(in the rows, 128 means zero)
Each row is followed by its class; each block has classes of its own.
[127 162 123 153 124 123 152 129 128 122 138 131 137 123 123 136 122 129
 121 127 129 123 126 126 125 120 133 119 136 125 120 130 121 120 137 127
 120 130 146 116  95 128 115]  q_102
[139 149 116 107 127 140 139 135 116 120 122 130  91 115 117 141 105 145
 180 142 143 162 129 169 136 132 128 125 133 115 129 138 125 148 137 116
 124 119 109 127 119 116 115]  q_185
[128 209 156 119 128 104  64 127 163 100 112 124 104 145 114 138 117 131
 141 131 120  99 131  78 140 110 152 131 111 116 125 126 113 133  99 140
 136 133 134 126 181 150 161]  q_102
[140 236 139 141 127 114 138 124 107 134 117 137 124 145 117 158 106 141
 142 154 133  78 106 102 149 129 154 126 148 118 111 132 122 131 133 141
 112 127 159 112  88 137 140]  q_551
[133 116 127 137 129 132 146 128 128 143 121 137 134 122 133 119 166 109
 138 115 147 167 124 129 132 132 123 133 131 139 131 128 125 127 134 113
 128 125 121 132  70 127 126]  q_185
[131  87 121 102 133 129 102 136 146 127 140 129 131 123 131 129 142 115
 115 116 131 150 118 118 139 112 105 124 109 143 133 136 122 119 117 116
 130 138 162 131 176 136 120]  q_185
[122 166 133 116 125 116 111 124 119 112 128 135 121 140 125 133 118 134
 132 121 129 115 135 113 129 133 118 100 121 124 126 135 124 133 111 132
 122 134 143 136 178 134 122]  q_102
[135 126 132 139 131 129 156 135 125 125 130 122 143 126 121 124 144 124
 124 147 131 139 112 127 119 124 126 131 131 137 125 126 130 107 136 118
 120 132 108 132  84 129 131]  q_185
[112 103 120 106 139 130 111 137 113 125 136 143 136 142 132 142  92 150
 130 147 130  58 141 141 127 134 126 127 132 138 122 123 135 133 102 159
 120 127 159 134 236 110 133]  q_551
[128 125 129 137 123 122 144 136 116 122 142 122 118 125 126 128 145 123
 167 125 128 172 124 146 118 128 142 123 131 129 136 137 128 122 147 117
 131 123 117 142  60 131 118]  q_185
[148 138 123 138 122 134 141 137 112 113 125 123 128 122 116 124 125 130
 145 130 127 160 151 142 131 130 137 146 143 120 138 125 123 142 152 124
 129 123 116 124 121 121 118]  q_185
[123 147 125 111 127 111  80 126 140 125 150 112 111 137 133 120 127 109
 121 110 122 124 132 103 135 122 121 138  99 132 118 123 127 125  96 159
 134 138 119 134 181 133 137]  q_102
[135 128 124 119  50 128  88 110 131 109 107 116 118 138 148 137 116 126
 143 120 110 120 133 110 127 135 137 130 112 134 132 119 120 141 123 141
 148 132 116 133 190 137 131]  q_102
[142 215 143 140 140  97  77 115 137 111 110 126 116 148 136 138 134 108
 104 116 135  95 110  52 131 119 160 118 139 122 129 128 123 108 103 123
 128 133 142 120 117 132 142]  q_551
[127 173 133 126 122 122 126 122 139 123 130 133 134 126 125 130 127 154
 138 126 132 131 136 130 130 136 141 133 131 120 132 118 134 125 136 118
 140 141 134 129 113 127 123]  q_551
[132 138 127 141 139 127 177 125 100 139 123 141 131 116 116 135 126 128
 117 146 123 128 120 142  98 133 142 151 150 134 126 130 130 138 163 130
 127 116 121 134  90 113 138]  q_551
[134 120 141 149 123 106 159 128 133 147 103 127 141 148 120 122 153 125
 106 131 141 109 129 115 116 123 141 120 144 123 124 138 133  98 141 131
 114 110 129 129  66 116 147]  q_551

Next block, with new classes.
[120 123 151 156 121 148 103 144 133 143  99  54 162 130 120 104 123 135
 125 133 128 164 137 134 124 132 149 135 122 126 144 144 147 130 132 132
 158 111 129 155 119 119  93]  q_401
[143 116 132 172 112 131 113 119 149 113 122  63 135 109 100 126  86 150
 122 122 117 169 127 123 117  89 119 115 134 139  97 126 176 153 131 106
 107 156 144 125 137 110 139]  q_314
[131 133 121 184 126 118 164 105 100 122 140 133 115 146 125 129 103 123
 116 112 128 135 121 135 114  81 111 128 124 123 117 136 124 135 119 115
 117 154 131 127 126 156 147]  q_314
[127 128 147 156 102 133 158 134 123 115  85 115 138 120 178 139 109 140
 129 114 119 129 119 162 120 116 110 123 139 147 152 151 142 142 111  83
 175 144 104 145 121 107 113]  q_401
[143 143 154 116 130 144 151 141 160 120  71 171 155 115 157 123 146 152
 149 113 124 111 171 114 126 178 120 130 144 135 164 124 171 139 138 117
 168 126 113 152 117 107 125]  q_401
[152 117  55 138  98 170  90 129 226 141  83  28 171  79 208  91 131 163
 145  88 118 198 205 155  85 194 155 125 153 111 141 103 141 182 134 183
 182 145 110 164 103 124 125]  q_314
[140  92 143 118 154 122 160 138 118 133 107 145 146  56 128 126 134 128
 139 131 116 139 110 146 107 138 114 122 133 161 120 105 122 131  98 152
 145 122  94 153 138 120 118]  q_401
[136 117 153 150 125 116 108 142 177 132 120  80 129 113 116 106 106 149
 145 132 128 174 137 130 130 143 143 138 121 131 127 118 128 138 129 128
 121 133 124 146 131 132 136]  q_314
[135 112 128 142 117 140 118 152 102 131 102  98 111 126 144 122 117 136
 126 128 116 121 151 123 117 159 132 116 140 116 139 125 150 136 109 132
 130  98 126 127 124 131 116]  q_401
[140 144 108 137 101 126 132 108 126 130 122  95 146 174 187 118 108 124
 122 130 130 125 149 132 104 129 146 129 123 125 167 136 127 131 138 134
 152 131 120 141 128 122 117]  q_314

A new block, with new classes.
[131 132 138 106 145 134 129 107 125  98 121 118 118 145 122 132 151 147
 115 169 117 124 145 144 143 115 105 126 114 111 126 120 130 138 109  99
 105 122 128 154 135 132 104]  q_630
[137 136 123  84 142 116 127 115 125 123 113 143 136 156 130 171 141 131
  89 189 100 136 119 130 142 117 128 129 136 115 127 170 122 141 124 125
 117 139 130 133 125 156 152]  q_630
[ 97 106 130 133 113 115 118 123 129 105 117 113 139 146 128 146 112 121
 123 134 142 145 124 149 154 109 150 131 121  89 172 103 135 152 118  87
 132 119 105 145 142 113 147]  q_630
[113 139 127 142 119 151 119 118 146 107 141 136  81 153 123  92 142 151
 114 155 117 124 120 136 158 139 134  95  99  85 155 107 130 163 136 128
 106 110  92 148 170 154 125]  q_600
[133 130 142 195 107 127 118 129 150  91 139 113 114 123 152 118 145 146
 140 147 122 148 127 146 138 161 160 142 139  75 199 101 116 188 142 120
 121 113 111 147 181 100 187]  q_600
[130 147 110 107 167 136 119 120 128 141 115 136 151 148 111 126 171 135
 119 155 156 112 119 115 120 102 129 128 183 121  95 115 148 141 110  95
 132 108 144 112 112 146 105]  q_630
[105 106 125 150 127 127  95 122 143 142 140 125 126 126 100 125 149 160
 110  93 151 130 108 161 145 125 149 115 150 112 155 113 108 135 102  89
 123 124 125 157 144 125 104]  q_630
[102 114  88  99 135 132 156 122 119  82 109 153 110 162 110 121 107 141
  94 127 124 117  82 111 151  70  78 110 115  76 122  80 160 138 127  87
  88 128 130 145 155 175 103]  q_600
[ 85 109 125 134 123 136 114 109 114  84 108  98 127 172 120 161 105 146
 115 169 145 140 110 125 131 115 102 116 121  79 126 100 149 138 104  74
 108 144 107 159 132 142 116]  q_630
[111 119 135 114 131 113 118 108 119 106 104 111 147 145 117 157 146 137
 112 150 132 150 112 154 138 115 140 140 150 107 150 101 117 153 108 101
 125 127 127 143 132 118 134]  q_630
[132 118 145 164 118 121 136 145 137  92 125 135 148 147 143 125 131 123
 130 100 133 112 121 142 164 110 147 155 128 100 183  98 116 183 150  92
 118 106 126 136 178 111 176]  q_600
[132  93 104 133 128 116 134 135 138  67 148  94 125 105 128 108 128 134
 143 153 117 160  99 144 130 126 129 132 149  71 168  93 136 165 124 118
 113 128 135 163 184  91 131]  q_600
[ 89 103 132 147 114 137 107 113 138 113 118 107 135 150  96 129 122 158
 119 125 154 150 111 150 148 121 148 128 132  90 150  99 128 150 106  73
 114 119 105 164 140 114 118]  q_630
[106 102 142 160 111 128 109 128 131 128 131 109 116 132 107 135 110 151
 123 153 132 145 126 144 144 125 123 116 109  89 138 108 123 145 116 109
 115 146  90 150 141 133 115]  q_630
[146 126 110 147 115 134 134 139 130 138 129 159  85 142 113  94 117 156
 115 148 103 117 117 113 135 100 121  90 115  97 117 104 133 169 159 147
 105 117 102 130 174 186 123]  q_600
[151 151  94 116 118 118 155 134 140  97 120 166 103 133 140 108 152 125
 137 164 123 134 121 127 129 124 146 158 170 106 151 122 148 154 145 134
 115 102 166 120 146 143 172]  q_600
[115 115 137 157 115 123 102 118 135 118 125 112 116 132 121 143 120 146
 119 144 124 150 119 146 123 122 132 118 130  81 147 102 117 129 115 100
 119 129 103 161 135 135 131]  q_630
[139 122 125 138 113 102 139 129 130 119 125 127 102 133 128 119 109 141
 131 191 100 146 132 135 136 104 103 112 108  84 142 102 137 167 142 146
 115 125  97 144 171 145 137]  q_600
[145 135 149 132 128 130 123 121 134 134 112 132 149 169 110 115 135 143
 114 136 150 119 140 133 149  91 148 113 122 121 119 112 123 150 137 104
 124 100 102 119 145 125 105]  q_630
[121  82 131 200  89 136 124 148 134 102 162 101 113 103 117  93 103 153
 162  89 127 149 109 129 118 128 148 129 131  84 174  86 114 169 148 131
 135 125 112 157 183 112 145]  q_600
[117 108 118 114 115 116 121 111 142 124 129 110 108 125 104 123 120 155
 140 139 112 161 101 154 127 121 160 124 135 110 137 118 113 133 119 135
 124 129 121 160 147 126 114]  q_600
[111 125  93 130 109 116 130 122 138 103 110  82 137 154 123 115 151 131
 130 119 139 153  98 145 141 130 178 153 182  87 170  94 135 155 136 107
 133 100 136 119 160 122 166]  q_600
[ 97 112 132 149 115 126 103 120 138 107 130 104 133 136 116 161 146 140
 125 140 140 160 118 151 143 147 148 141 143  89 181 106 124 148 108 103
 123 133 115 158 130 107 167]  q_630
[125 125 120 140 134 123 102 137 140 122 136 129 131 151 135 165 137 136
 119 179 153 142 140 154 166 120 138 117 136  68 164  98 140 165 126  83
 110 127  98 135 153 133 173]  q_630
[ 92 121 117 109 117 114 125 109 124 117 102 113 157 157 108 150 120 132
 119 161 144 147 110 133 138 109 159 132 151  97 133 103 131 144 117  95
 141 124 112 126 124 131 144]  q_630
[129 106 123 143 116 122 134 130 126  72 135 103 112 136 147 126 119 143
 130 147  96 152 103 145 148 125 128 108 115  76 185  84 112 177 143 130
 111 123 110 158 190 119 154]  q_600
[100 132 137 149 113 111 103 129 125 158 112 121 145 157 118 151 111 142
 111 144 135 145 149 144 148 107 130 102 111 113 131 101 125 145 122 101
 118 129  86 135 126 142 123]  q_630
[114 130 116 144 113 131 108 120 139 111 113 133  94 138 114 116 143 159
 122 163 126 146 114 142 139 117 112 124 133  92 145 113 131 140 111 101
  92 114 119 163 145 153  96]  q_630
[ 82 101 133 144 127 121  82 119 145 136 132 125 122 146 111 136 146 143
 109 137 146 148 123 168 161 139 141 111 134  95 173 108 116 137  90  93
 110 138 104 158 136 129 126]  q_630
